[ -8  -6   3  -4   1  14 -10  16   5   8  14  -6  -3  63  -3  14   7  12
  -1  19  -3  -1 -11   7 -17  10  -1 -11  16 -29 -16  16   1  20  -9 -29
  -1 -10 -26   6   1  -9 -11   7  10   8] -> Mip, fonez
[  8  -9 -27  -9 -26   2 -23 -30 -29 -53   1  46  21   1   8 -20   7 -56
  66  -2 -40 -25  -4  17 -32  23  12  26  -3 -41 -60  23   9   6 -13   1
   8 -42 -66  29   3  -2 -16 -26 -28  -1] -> kib, mevup
[ -6   6   2  22  -2  -7   7  -8   8   4  -5   0 -23  79   5  16  -9   5
  44  69 -16 -12  11  -1  -7  17   0  -6  -9 -39 -40   9  -6   1 -25 -15
  -5 -41 -13  -5  10  10  16  -7  -1 -11] -> kib, fonez
[  0   0  -2  15  13  -5   6   1  -2  -2  -5   3   3  23 -15 -15  -2 -25
  14  -1 -29 -15   3   3 -13   4 -20 -18  -9   0  17  14  -9  -3  -7 -11
   8 -25 -19   0   5 -33 -16  -9   7 -10] -> nadub, mevup
[  8  -1   7  -5   6  -7 -12  16  -2 -20   1  11 -11  55   4   8  -7 -17
  48  31 -21   3   4   3 -11   9  18  12  -2 -13 -37   6  -1 -27   2   8
   0 -17 -27   7   8  -5 -16 -19  34  18] -> kib, fonez
[ 11  25   8  -2   0  -9   0   5   0 -17  -1   7 -30  79  18   5  -3   5
  79  43  -8  -3   3   5 -17  19   4 -17 -20 -36 -25  19 -16 -14 -13  -3
   1   6 -31  -4   3  11  -6 -11  12   4] -> nadub, fonez
[-12   4   5  -2  -6   5  -5  -7  23 -10  21  13   1  40   6  23  -7 -18
  57  57   0  11 -10  -1  21  28  41  23   8 -36 -48  15   1  -2   2  21
   1 -27 -28   7   7   4   0 -18  -3   9] -> Mip, fonez
[  6  -9  -4  -3  -5   4  -6   3  -1 -30   4  16  12   8   4  -9  -5 -37
  35 -15 -17   8   6   7   9  13  18  24  -9  -3  -7   9  -3 -27  25  21
   2   7 -39  14  -2 -22 -40 -15  12  16] -> kib, zipez
[  5 -11   1   7  -2  22  -5  -8  -2  -2  20   7   0  37   1   7  -6   3
  26  34  -6  -1  -6 -10   7  15  20   9  31 -34 -35   7   0   1  -7   5
 -12 -20 -15  -5  10  -8   5  -2  -4  -9] -> Mip, fonez
[-18 -26 -20  13   7   4  -9 -12  -1 -10  -2  16   2 -34 -25 -22  -6 -38
 -38 -29 -45 -15  -4 -14   6   8  25  39  40  10 -30 -10  16  -8  20  11
   3 -32  -7  19   4 -10  -5  -8 -15 -15] -> Mip, mevup
[ 11  -3  -3 -26 -23  26 -27  -2  -3 -13  26  14  23 -24   7  12  29 -19
  -1  13   3 -15 -12   6  -5  13  22   9  21 -35  -2  13  21  16 -15   3
   9 -28 -51  24 -24  -1  13   3  -6  14] -> Mip, mevup
[ 10  10   3  19   7 -11  11  11  -8   2  10 -45   6  77  -3  13 -10  -7
  76  73 -10  12  -8  -3  -8  20  26 -13  19 -49 -42  22 -17   5 -19   0
  -4 -26   3  -3  15 -17 -13  -8  18  13] -> nadub, fonez
[  4  10  -9   3 -15  10 -16   4  -3  -3   6   9  12  -2   0  -4  -1  -8
  14   1 -14 -36  -2   9 -18   1 -15 -22   8 -25   1   7  12   3 -22 -23
  15  -6 -37  14  20 -13  10  -3 -11  -4] -> nadub, mevup
[  5  -8   6   4 -12  22  -4 -28  -9 -17  22   7   9  59  15  27  -1 -18
  51  69  12  -5 -36  -3  -5  35  13  11  10 -56 -37  23  -6  20 -30  11
   7 -40 -40  18   9  20  10  -2 -22 -10] -> Mip, fonez
[ 17  14  -4 -26   1  -5 -10  20  -4 -23  -9   7  -3  24  22  18  15   1
  33  41   7  16  17  17 -20   1   4 -21 -47 -12 -13  14  -5 -10  -1  -9
   0   4 -22   3 -11   2 -15  -4  40  37] -> nadub, zipez
[  5  -1   9 -15 -11  12 -10   0   1 -10 -15   7  -5  -2   7   7   0 -11
  37  45   2  12  -9   2   0  13  16   8  20 -35 -27   6  10   2 -13   3
  11  -6 -32   8   6  -4  -6   7  10   1] -> Mip, fonez
[  1 -12 -15   2 -20   7 -18  -2  -5 -12  18  22  11 -37  -1 -11   8 -34
  -9  -5 -20 -13  -2 -21 -12   6  16   3  20 -24  -4   3   8  15  -5  -3
   9 -41 -38  18  -8   3  -7  -2 -11   4] -> Mip, mevup
[ 18  12 -12   8  -1 -16   3  14   3  -1  -9 -12 -12  44   6   6   5  10
  15  58 -13  -9   3   1 -18 -17   6 -41  -3 -29 -23  15 -10   2 -22 -21
 -14 -24   7 -16  10  -7   2   0  33   7] -> nadub, fonez
[  6  25 -10   1 -14 -15  -6  -6  -4 -22 -11   4 -18  61  20  20  19   5
  49  60  -3 -10  20   8 -25   5  -9 -12 -31 -32 -42  10  -5  -6 -19 -11
  -1 -32 -36 -13  -2  22  28   4  15   5] -> nadub, fonez
[ 16  21   6  -1  11  13  -9 -13  -3  -2   6  -3 -13  79  11  38   7  -4
  63  64  12  -4  -2  10 -13  15   3 -22 -15 -55 -14  43  -1  10 -34 -11
   3 -20 -62  18  18   7  -4   4  19  12] -> Mip, fonez
[  9   4  11   6  17 -15  13  26   2   6  11  -8  11  -9   4   7   4  -6
 -13  17  20  31   0   0   2  -3  16 -14 -13   7  31  11 -12  16   5   1
  -5  -4  13   1   7  -5 -22   9  27  33] -> Mip, zipez
[ -6 -29 -10   9   9  18   1 -17  -6   0  34  12  27  -6 -29 -22  -7 -19
 -25 -31 -15  14 -23 -14  10  16  15  18  63 -12  -5   1  -1  16   9  14
   0 -11   0   7   8 -24  -2 -23 -37 -16] -> Mip, mevup
[  3 -14 -32 -11 -10   0  -9  -4   2 -27  10  35  40  23  -5  -8   2 -36
   7   0 -31 -15  -7  -2 -35   4  10  -5  25 -31 -33  29   5   0 -15 -10
  12 -28 -47   7   5 -31 -25  -8  -9   0] -> kib, mevup
[-10   4  -9   1  -9   5  25  11   5  -5  -5   4   4   2   5   2  17  -6
  -2  29  -1 -31   7  11 -34 -15  -5 -36   1 -11  -6  13   5  18 -25 -31
   2 -17 -26   8  12   6   9   6  12  -1] -> kib, mevup
[ 12   5   6   4   2   4  -1   7   2  10  16  -1  -4  60  -7   7  -4   2
  31  31 -14   1 -18   0   0  25  21  -8  17 -29 -22   5   1  -1  -7   1
   5  -4 -20   0   9 -15  -4   0  15   2] -> Mip, fonez

[ -3  -9  10  -5  -6 -16  -2  -5  -3  19  40   6   0   3  -6  -1  -2   6
 -19 -21  -6 -23   6  -8  -1  -4  16  -3 -12  -4  -8  -4  12 -11   3  -1
   1   9 -18  19  -2   4  -3   2  -1  -4] -> (60), zef
[ -7  -8  25  -1 -19  -7  19  -4   1   2  14   6  -7   3  -2   0  17 -25
  15  50   7  13  15 -16 -12  -8  12   6  -2  -5  -3 -53  -8  -4  -8   2
   7  -6 -10 -51  14  13   4   4   1   3] -> (67), zef
[ -8 -16  42  -2 -15   1  -2   1   6   1 -11  10   0 -18   7   5 -12  -7
  22  39  15  11   1 -38   8  -4  17   2  -3 -19   8 -10   7 -17  -4   1
   0  -3  -5  26  -7  24  -9  10   6  18] -> (64), zef
[ -3 -36  13  -7   0 -12  -6  11  -7  26  20   5  -5  11  -7  -6  -4   2
  -5 -45  10 -28   9  -7   1  18  26   8  -9  -9  -4   1   8  -2  -6  -3
   4  11   5   2   2   8  -3  24   1 -28] -> (60), Dedub
[  6 -21  -1   6  13  10  -4 -12  -6 -12 -29   0   1  -9   2  -3  -9   1
   1   1  11  -2   1 -18   9   3  -2  13  15   7   7  -3  11   2  -7  -2
 -24  -5  12   3  -2   0   5  11   5   1] -> (64), Dedub
[  0  -1  26   2 -13   0  10  -1   4 -19   1  11  -4 -26  -1   0  -6  -9
  24  43  14  25   0 -21   8   3   0   9  -7   5   9 -24  15  -3 -11   1
 -11 -12   0  -9  -4   5 -10  13  12  30] -> (64), Guv
[ -3 -53  20   1   4   4   9 -23   3 -11  -5   9   1 -12   7   0  -7  -6
   8  38   9  11  -7 -19   7 -32   1  -4 -15  20   6 -32   8  -5   4  -2
 -22 -13  39   7  -5   9   7   5  -3   6] -> (64), zef
[-11   2  17  -4  -7  -8  -1  -9   9  -2  25   3  -4  -6   0  -1  -7 -14
   8  21  -5  -6   1  -7  14  -7 -11   2  -6   9   4 -17   6   7  -2   4
  -5  -2  -2 -23   2   5   4 -10   9  14] -> (64), zef
[ 16 -37   9   4   1   6  13  -9  -9   7  -4  11   0  -5  -8   0   9  10
  -8  11   6  -5  13 -22 -15  -1  30   1  -2  -1  -8 -19  12 -22  -3 -12
  -7  -6   3  15   2   9  -5  26  -7  -3] -> (60), Dedub
[  0 -10  26   3  -9   8   2   5  11 -14  -5   7  -1 -26  -1   3 -13  -5
  19  27  18  17   1 -22  10  12   4  10   3   1   7  -7  20  -7  -4   1
 -10  -6   1   2  -2  11  -9  18  13  25] -> (64), zef
[ -2  24  -1   4   1   4  -1 -12  -2 -12 -23  -4  -1   1  11  -1   4 -11
  15  21   0  12  -4  -5   5  -2 -12   7  10  -4   8 -10 -12  15  -5   1
  -2  -5 -12 -21   4  -6   7 -11   7   5] -> (64), Guv
[-11 -13  55  -1 -17  20  12 -21   4  -4 -11  13  -1 -13  11  13   0  -8
  25  65  22  44 -13 -34  -9 -32  18  -8 -16 -18   6 -30 -16 -16   1  -1
   9 -11 -23  28  -9  27  -6   7  -2  18] -> (64), zef
[ -3  15  33   1 -16   2  11 -18   5  -8  31   8  -5  -7  -9   2   2   0
  16  18  16  26   0  -9  -1   8  10  11  -6  -1   0 -20   3   4  -9   1
   4  -6 -55 -18   3   1 -10  15  14  24] -> (64), zef
[ -7   0  26   0 -12  -2  12 -19   5 -10  17   7   0 -12   9   1   6  -8
  15  43   2  17  -3 -13   2 -21   2  -4 -22   6   8 -35  -2  -3   1 -16
  -1 -10 -12  -4  -1   0  -2  -6   3  24] -> (67), zef
[ -7 -30  34  -3  -9 -25  10 -21   2   5  63  14  -4 -10 -12  -6   5   2
  -2   0   7 -15   8 -14  11  -6  12   3 -34  18  -3 -45  26   1  -2  -1
 -15   0  -6  -6   2  -7   2   9   8   9] -> (67), zef
[ -9  25 -12  -6 -10 -15   3  20  16  -9  36  -6  -5   5   0   0  -4 -32
   7  26 -12 -10  10  18   8   5 -29   5   6  11  -1 -15   9  11   1   9
   9  -3  12 -65  12   1   8 -23   9  18] -> (67), zef
[  7 -15   7   8  10  11   0 -13  -6 -14 -42   2  -1 -10   7  -1   0   8
  15   4  16  18  -4 -16   7   5   3   8   4  -1  11  -3   0   4 -10  -2
 -18  -6   8  17 -32  -6  -1  14   1   3] -> (64), Dedub
[  3 -15  14  -3  -2  -3   1   7  13  -9  12   8  -5 -24  -3  -1 -15  -2
   6  19   3  -4   5 -18  11   9   1   7   3  10   6  -3  33 -13   0   0
 -16  -4  14   1   2   5  -9  10  11  24] -> (64), zef
[ -6  28   1   0  -6   4  10 -14  12 -19  30  -1  -4  -3  -6   7  -2 -24
  10  38  -3  12   1   7   4  -4 -25  14  17  18   2 -27  -4  17  -5   8
   1  -5 -33 -65  12   8  14 -15  14  26] -> (64), Dedub
[ 19 -37 -35   6  15   7   1  32  -4 -10 -59  -8  -3  -3  -4  -5   6 -10
   5   0   2 -11  16  -3  -4  27   2  15  32   5   4  -5  15  -2  -8  -3
 -19  -7  65 -36  10  -3   8  25  -4 -17] -> (67), Dedub
[ -3 -32  16   2   0   7   9 -16  -1  -2 -20   2  -2   0   3   2   0 -23
   7  50   5   1   7 -30  -3 -26   5   5   8   0   3 -33  -4 -10  -1  -1
  -9  -6  14 -23   4  20  16  -1  -2  -2] -> (70), Dedub
[ -1 -11   7  -1  -4  -1  -5   3  11  -1  23   3  -3 -10  -8  -3 -12 -10
   2   8   7 -14   8 -17  10  13  -2  17  16   9   1  -5  19  -2  -5   2
 -10  -1  -8 -32   6  12   2   8  13  13] -> (67), zef

[ -4   9  -6   6   4 -14  -8  -1  21   0  10  12   1   0  13  15  -1   8
   1   4  13  -6   4  -4 -39   0  -7  10 -10   8   8  -2  17   1  -2   6
   9  -6 -11   1  27   8  11  26 -11  -3] -> G, N
[ -4  13  11 -15  17  -2 -20 -17  19  14  12  24 -11  16  -2  34 -13   2
 -17  -4  22 -21  10 -19 -17  17  20   0   7  35   7  13  -8 -17  19  14
  28   8   0  -2  -5  12  -6   7  -3  -1] -> F, H
[-20  18  29  -1 -23 -32  -6  -2 -12   9  12  24   0   0   4  24   7 -30
  17   3   7   3  -3 -22 -15   0 -15  -8   8   5   1  22  22 -18   8  -8
  47 -14  21   1  18   6   7  10   1  10] -> F, Z
[ -4   9  18   3 -22 -42 -36  -1  -2  -3   1  23   6  -3  14  38   6  19
  13   0  20 -12 -12 -17 -13  24 -48 -43  -2   7  -8 -25 -11 -28   4   6
  37 -19  -4  -1 -17  15   7  10  -7   3] -> G, P
[-11  -1  28  15 -27 -19  -7  23  -7 -23  12 -10   3 -21   4   0  -5  -9
  -2  14  -6  21  12   1 -53  -6 -34 -18 -13  57   6 -22  25   5 -30  -8
   9 -16 -15 -16  45  -6  26   4  -7  30] -> E, Z
[  5  22  19  23   0 -44   5 -43  31 -15  -3  36   6  11   0  65 -21  14
  28  25  18  50 -43  -6  64  10 -36 -24 -18  31   1 -13 -38 -29  38  26
 -12   8  10 -18 -69  16   9  15 -10   9] -> T, P
[-25  14  22   5 -18 -74 -23 -18  26  -3  13  16   5  -1   2  58   0  19
  31  19   9  17 -16  -5   6   5 -34  11   2 -21   3   6 -14 -35  37  12
  44   6 -61 -14 -32  17  10 -16 -16 -19] -> G, P
[  3   6   3  -8  -9 -55  -4 -11   3   3  12  25  -5  21  12  48 -19  13
  16   3  20  -4 -10  13  -7   9 -26 -23   5   5   1  26   0 -19  18  16
  16   6   0  -6  -9  16  19   4 -15  19] -> T, K
[ 40   2 -18  -9   2  12 -29 -15  18   9  -1  -4 -17  -5  -3 -80   1  18
  13  -2   1   5 -17  16 -15   5  24  -6  32 -41   4  -8  36  36   9   9
 -40 -18  31  -5 -44  17  -7   3   6  12] -> T, P
[ -6  -4 -20   1   0 -22   2 -26  17 -10  11  -4  -3  -5   5  44 -13  10
  11  46  16  24  21   6 -47   0 -16   8 -20  20   3  20   4  16  -4  14
  -3  10 -41   9   6   9  24  26 -12 -11] -> F, P
[ -8  14   1   6   8 -28 -13  -9 -12   0   6  18   1  16  13  43  -1   3
   3  19  19  22  14 -10 -23   7   1  -2  -1  51   8   5  19 -20  29  18
  40  41 -35  10   6  -3  20  -5 -21  -8] -> F, P
[  0  12  30   0 -12 -64  17  13   3  14 -16  19 -10 -10  23  33 -18  38
  24  15  14  21   5  16   3   4 -13 -28  25 -20   7 -25   1 -18  55  15
  16  29  -7   0 -26  18   8  -2 -16  16] -> T, K
[ 15   6   8   8  -1 -23   8   0  -9  -4  -1   9  -6  -1   3  14  -3 -23
  25  17  12  20   6  11 -27  15  -8 -21   2  14   0 -30  11  14  -6   9
  14  25  -9 -12   9  -7   4   5  -9  17] -> T, N
